Here is a tiny trained network, its code and every weight. The questions are about switching its units off for an input and a class, where a switched-off unit gives its printed mean instead of its output.

import numpy as np


def w(rows, s, z=0):
    codes = np.array(rows[::2]) - 128.0
    scale = np.full(codes.shape[1], s)
    scale[-1] = z or s
    return codes * scale


def norm(h):
    return h / np.sqrt((h * h).mean(-1, keepdims=True) + 1e-5)


def f(y):
    return y / 2 * (1 + np.tanh(0.7978845608 * (y + 0.044715 * y**3)))


def log_softmax(a):
    a = a - a.max(-1, keepdims=True)
    return a - np.log(np.exp(a).sum(-1, keepdims=True))


def net(x, mask):
    res = np.array(x, float).reshape(1, 5) / 4 @ E
    u = 0
    for l in range(3):
        y = f(norm(res) @ A[l][:, :-1].T + A[l][:, -1])
        res = res + np.where(mask[u : u + 4], y, B[l][:, -1]) @ B[l][:, :-1]
        u += 4
    return log_softmax(norm(res)[-1] @ U[:, :-1].T + U[:, -1])


A, B = {}, {}
E = w([
[242,212,170,255,130,101],'x0',
[91,15,196,104,88,215],'x1',
[107,110,50,158,131,203],'x2',
[227,59,78,61,124,57],'x3',
[125,138,136,120,176,247],'x4',
],0.0072)
A[0] = w([
[144,23,151,200,96,164,3],'0.n1',
[144,67,177,129,45,145,146],'0.n2',
[100,61,254,13,148,166,5],'0.n3',
[100,184,193,105,179,108,110],'0.n4',
],0.0089,0.0046)
B[0] = w([
[105,130,191,125,180,122,156],'0.n1',
[70,174,176,88,153,66,213],'0.n2',
[112,155,127,139,59,151,254],'0.n3',
[138,9,79,136,140,93,166],'0.n4',
],0.013,0.0042)
A[1] = w([
[121,134,182,254,148,103,17],'1.n1',
[189,127,140,85,150,72,132],'1.n2',
[117,111,168,121,241,114,248],'1.n3',
[162,117,119,130,155,40,199],'1.n4',
],0.0086,0.0013)
B[1] = w([
[28,126,6,184,111,131,240],'1.n1',
[152,243,209,128,57,193,218],'1.n2',
[69,71,165,84,255,167,186],'1.n3',
[133,173,194,101,126,104,252],'1.n4',
],0.0096,0.0033)
A[2] = w([
[57,32,101,136,164,146,75],'2.n1',
[199,163,111,119,143,87,190],'2.n2',
[86,94,102,86,100,194,254],'2.n3',
[129,176,89,134,138,8,229],'2.n4',
],0.011,0.0028)
B[2] = w([
[238,115,103,71,143,109,212],'2.n1',
[172,116,208,49,118,82,175],'2.n2',
[109,136,172,147,218,41,254],'2.n3',
[18,62,193,71,2,158,218],'2.n4',
],0.009,0.0071)
U = w([
[199,110,122,152,137,222,21],'0',
[118,93,58,65,225,70,159],'1',
[117,162,54,212,59,173,182],'2',
[78,130,185,27,6,96,223],'3',
[253,196,123,71,76,126,1],'4',
],0.013,0.0047)

Each question gives the input, the list of numbers given to net, and the class t.
The units are the neurons (one row each of A and B). Each row of codes is followed by its name. A weight is (code - 128) times the scale printed after its matrix; where a second scale follows, it is the last column's (A, B and U).
mask holds one flag per neuron, layer by layer. A switched-off neuron (its flag False) gives its mean, the last column of its row in B, instead of its output. The means were averaged over made-up inputs and are rounded, as every weight is.
A unit's drop is (log p(t) with every unit on - log p(t) with that unit switched off) / (log p(t) with every unit on - log p(t) with every unit switched off).
The circuit of an input: a set's keep is (log p(t) with only the set's units on - log p(t) with every unit switched off) / (log p(t) with every unit on - log p(t) with every unit switched off). Starting from all 12 units, units are removed one at a time, each time the one whose removal leaves the highest keep (on an exact tie, the one counted first), for as long as the keep stays at least 0.8.
units of the circuit, in order: the units of the circuit, biggest drop first
unit that matters most: the unit with the biggest drop
top k neurons: the k neurons with the biggest drops, biggest first
k most important neurons of layer l: the k neurons of layer l with the biggest drops, biggest first
drop when u is switched off: that unit's drop, to one decimal
input [4,-7,3,5,2], class 3: unit that matters most -> 2.n4
input [-2,4,4,-1,2], class 1: units of the circuit, in order -> (2.n3; 2.n4)
input [1,3,7,-1,8], class 1: units of the circuit, in order -> (2.n3; 1.n2)
input [3,-2,-3,-5,8], class 1: top 3 neurons -> (0.n3; 0.n4; 1.n3)
input [-4,7,6,5,4], class 1: units of the circuit, in order -> (2.n3; 2.n4)
input [-7,5,2,8,0], class 1: top 4 neurons -> (2.n4; 2.n3; 1.n2; 1.n4)
input [4,7,1,8,8], class 1: 3 most important neurons of layer 1 -> (1.n3; 1.n4; 1.n2)
input [7,-4,8,4,1], class 3: 2 most important neurons of layer 2 -> (2.n4; 2.n2)
input [7,-6,-7,-7,5], class 2: top 2 neurons -> (1.n1; 0.n2)
input [6,5,1,7,6], class 1: top 2 neurons -> (1.n3; 0.n1)
input [8,2,4,2,1], class 2: drop when 1.n1 is switched off -> 0.9
input [8,-4,-8,6,2], class 3: drop when 2.n4 is switched off -> 0.6
input [-3,-8,7,5,-7], class 3: drop when 2.n4 is switched off -> 0.2
input [3,5,7,-4,2], class 1: unit that matters most -> 0.n3
